Below is a small trained network, with its code and all its weights. Each question gives an input and a target symbol and asks what happens when units are switched off, that is, made to give their printed mean instead of their output.

import numpy as np


def w(rows, s, z=0):
    codes = np.array(rows[::2]) - 128.0
    scale = np.full(codes.shape[1], s)
    scale[-1] = z or s
    return codes * scale


def f(y):
    return np.maximum(y, 0)


def softmax(a):
    e = np.exp(a - a.max(-1, keepdims=True))
    return e / e.sum(-1, keepdims=True)


def log_softmax(a):
    a = a - a.max(-1, keepdims=True)
    return a - np.log(np.exp(a).sum(-1, keepdims=True))


def net(x, mask):
    ids = ['βεζμπστφψω'.index(c) for c in x.split()]
    T = len(ids)
    res = E[ids] + P[:T]
    q, k, v = (res @ M[0].T for M in (Q, K, V))
    z = softmax(np.where(np.tri(T) > 0, q @ k.T / 2**0.5, -1e9)) @ v
    res = res + np.where(mask[0], z, O[0][:, -1]) @ O[0][:, :-1]
    y = f(res @ A[0][:, :-1].T + A[0][:, -1])
    res = res + np.where(mask[1:17], y, B[0][:, -1]) @ B[0][:, :-1]
    return log_softmax(res[-1] @ U[:, :-1].T + U[:, -1])


Q, K, V, O, A, B = {}, {}, {}, {}, {}, {}
E = w([
[171,159,144],'β',
[139,3,149],'ε',
[137,160,94],'ζ',
[138,146,114],'μ',
[141,141,122],'π',
[141,146,123],'σ',
[146,159,119],'τ',
[119,113,100],'φ',
[164,185,115],'ψ',
[25,134,145],'ω',
],0.026)
P = w([
[113,72,2],'0',
[174,164,137],'1',
[169,163,130],'2',
[171,165,119],'3',
[153,147,104],'4',
[157,154,109],'5',
[165,152,103],'6',
],0.011)
Q[0] = w([
[248,135,87],'head 1',
[127,175,57],'head 1',
],0.015)
K[0] = w([
[197,118,41],'head 1',
[100,62,6],'head 1',
],0.017)
V[0] = w([
[9,187,37],'head 1',
[236,206,145],'head 1',
],0.012)
O[0] = w([
[76,172,250,255],'head 1',
[71,212,36,176],'head 1',
],0.015,0.0065)
A[0] = w([
[103,62,161,113],'neuron 1',
[112,210,136,63],'neuron 2',
[38,157,154,51],'neuron 3',
[87,95,177,6],'neuron 4',
[89,50,174,88],'neuron 5',
[189,107,47,62],'neuron 6',
[174,175,122,137],'neuron 7',
[175,177,2,111],'neuron 8',
[235,167,176,86],'neuron 9',
[154,72,174,140],'neuron 10',
[228,78,64,145],'neuron 11',
[89,72,36,201],'neuron 12',
[159,57,93,152],'neuron 13',
[67,139,70,73],'neuron 14',
[218,231,150,165],'neuron 15',
[129,201,87,121],'neuron 16',
],0.0083,0.012)
B[0] = w([
[177,172,118,149],'neuron 1',
[2,92,114,171],'neuron 2',
[68,187,107,149],'neuron 3',
[159,219,69,141],'neuron 4',
[156,153,86,152],'neuron 5',
[65,156,215,148],'neuron 6',
[139,147,106,178],'neuron 7',
[151,72,208,225],'neuron 8',
[86,114,39,171],'neuron 9',
[157,108,44,167],'neuron 10',
[35,164,120,159],'neuron 11',
[223,181,128,177],'neuron 12',
[53,143,137,140],'neuron 13',
[71,32,128,150],'neuron 14',
[113,66,100,253],'neuron 15',
[200,158,153,202],'neuron 16',
],0.0069,0.017)
U = w([
[160,185,45,194],'β',
[53,69,69,127],'ε',
[2,83,159,59],'ζ',
[59,89,146,158],'μ',
[78,100,125,131],'π',
[70,105,124,120],'σ',
[52,129,113,108],'τ',
[138,53,184,171],'φ',
[26,194,31,40],'ψ',
[109,185,148,2],'ω',
],0.01,0.0079)

Each question gives the input, a string of symbols that net reads in full, and the target symbol t.
The units are the heads (2 rows each of Q, K, V and O) and the neurons (one row each of A and B). Each row of codes is followed by its name. A weight is (code - 128) times the scale printed after its matrix; where a second scale follows, it is the last column's (O, A, B and U).
mask holds one flag per unit, heads first, then neurons. A switched-off unit (its flag False) gives its mean, the last column of its rows in O or B, instead of its output. The means were averaged over made-up inputs and are rounded, as every weight is.
A unit's drop is (log p(t) with every unit on - log p(t) with that unit switched off) / (log p(t) with every unit on - log p(t) with every unit switched off).
The circuit of an input: a set's keep is (log p(t) with only the set's units on - log p(t) with every unit switched off) / (log p(t) with every unit on - log p(t) with every unit switched off). Starting from the 12 units with the biggest drops (on a tie, the unit counted first), units are removed one at a time, each time the one whose removal leaves the highest keep (on an exact tie, the one counted first), for as long as the keep stays at least 0.8.
units of the circuit, in order: the units of the circuit, biggest drop first
k most important neurons: the k neurons with the biggest drops, biggest first
drop of u: that unit's drop, to one decimal
input ε ω π ω φ, target ε: units of the circuit, in order	[head 1; neuron 11; neuron 10]
input β τ ε φ, target β: units of the circuit, in order	[head 1]
input β β β β π, target β: units of the circuit, in order	[head 1; neuron 12]
input ε ψ ψ μ, target ε: 3 most important neurons	[neuron 11; neuron 10; neuron 9]
input β ψ β φ, target β: units of the circuit, in order	[head 1; neuron 12]
input β β β ζ φ π, target β: units of the circuit, in order	[head 1; neuron 11]
input β ψ β σ, target β: 2 most important neurons	[neuron 12; neuron 16]
input ζ ψ φ ε β β ψ, target ζ: units of the circuit, in order	[head 1; neuron 2]
input ε σ ζ ζ ψ, target ε: units of the circuit, in order	[head 1; neuron 11; neuron 9]
input ψ β ζ β ψ φ, target ψ: 2 most important neurons	[neuron 8; neuron 3]
input φ ζ φ, target φ: drop of neuron 4	-0.1
input ζ β β φ π, target ζ: drop of neuron 5	0.0
input β ζ ζ φ σ, target β: drop of head 1	1.0
input φ ε β μ μ σ, target φ: units of the circuit, in order	[head 1]
